Below is a small trained network, with its code and all its weights. Each question gives an input and a class and asks what happens when units are switched off, that is, made to give their printed mean instead of their output.

import numpy as np


def w(rows, s, z=0):
    codes = np.array(rows[::2]) - 128.0
    scale = np.full(codes.shape[1], s)
    scale[-1] = z or s
    return codes * scale


def f(y):
    return y / 2 * (1 + np.tanh(0.7978845608 * (y + 0.044715 * y**3)))


def log_softmax(a):
    a = a - a.max(-1, keepdims=True)
    return a - np.log(np.exp(a).sum(-1, keepdims=True))


def net(x, mask):
    res = np.array(x, float).reshape(1, 6) / 4 @ E
    y = f(res @ A[0][:, :-1].T + A[0][:, -1])
    res = res + np.where(mask, y, B[0][:, -1]) @ B[0][:, :-1]
    return log_softmax(res[-1] @ U[:, :-1].T + U[:, -1])


A, B = {}, {}
E = w([
[132,134,131,118],'x0',
[193,134,1,184],'x1',
[135,128,127,133],'x2',
[119,118,137,134],'x3',
[31,245,177,250],'x4',
[132,127,131,133],'x5',
],0.0057)
A[0] = w([
[39,159,94,183,19],'N0',
[100,227,137,174,37],'N1',
[152,164,2,121,184],'N2',
[98,116,188,99,75],'N3',
[61,51,133,108,12],'N4',
[228,109,87,30,52],'N5',
[38,161,174,15,208],'N6',
[120,196,169,195,2],'N7',
],0.01,0.0063)
B[0] = w([
[14,118,160,55,148],'N0',
[36,111,142,66,170],'N1',
[113,46,69,187,248],'N2',
[130,110,11,95,140],'N3',
[64,144,119,90,109],'N4',
[78,100,174,51,211],'N5',
[159,58,23,206,254],'N6',
[30,142,165,78,151],'N7',
],0.011,0.0055)
U = w([
[81,121,142,10,111],'0',
[138,115,123,154,247],'1',
[138,121,113,148,239],'2',
[141,144,88,133,254],'3',
[135,107,134,171,187],'4',
[116,96,54,183,5],'5',
[222,220,204,150,1],'6',
],0.011,0.0071)

Each question gives the input, the list of numbers given to net, and the class t.
The units are the neurons (one row each of A and B). Each row of codes is followed by its name. A weight is (code - 128) times the scale printed after its matrix; where a second scale follows, it is the last column's (A, B and U).
mask holds one flag per neuron, in row order. A switched-off neuron (its flag False) gives its mean, the last column of its row in B, instead of its output. The means were averaged over made-up inputs and are rounded, as every weight is.
A unit's drop is (log p(t) with every unit on - log p(t) with that unit switched off) / (log p(t) with every unit on - log p(t) with every unit switched off).
The circuit of an input: a set's keep is (log p(t) with only the set's units on - log p(t) with every unit switched off) / (log p(t) with every unit on - log p(t) with every unit switched off). Starting from all 8 units, units are removed one at a time, each time the one whose removal leaves the highest keep (on an exact tie, the one counted first), for as long as the keep stays at least 0.8.
units of the circuit, in order: the units of the circuit, biggest drop first
k most important neurons: the k neurons with the biggest drops, biggest first
drop of u: that unit's drop, to one decimal
input [3,3,-2,-6,-8,5], class 0: 2 most important neurons : (N5 N6)
input [-3,8,8,2,8,-4], class 0: units of the circuit, in order : (N0 N1)
input [-6,-2,-2,3,-8,-1], class 0: units of the circuit, in order : (N5)
input [-7,-2,6,1,7,5], class 0: units of the circuit, in order : (N1 N0)
input [-5,8,1,2,8,6], class 0: 2 most important neurons : (N0 N1)
input [4,5,-4,-1,-8,0], class 0: 2 most important neurons : (N5 N6)
input [-6,-8,5,3,6,-5], class 5: 3 most important neurons : (N6 N3 N5)
input [-6,-5,6,5,8,6], class 0: drop of N1 : 0.3
input [2,5,3,-2,8,-1], class 0: drop of N5 : 0.0
input [3,3,3,-2,6,0], class 0: drop of N0 : 0.2
input [7,3,-4,5,8,7], class 0: drop of N1 : 0.1
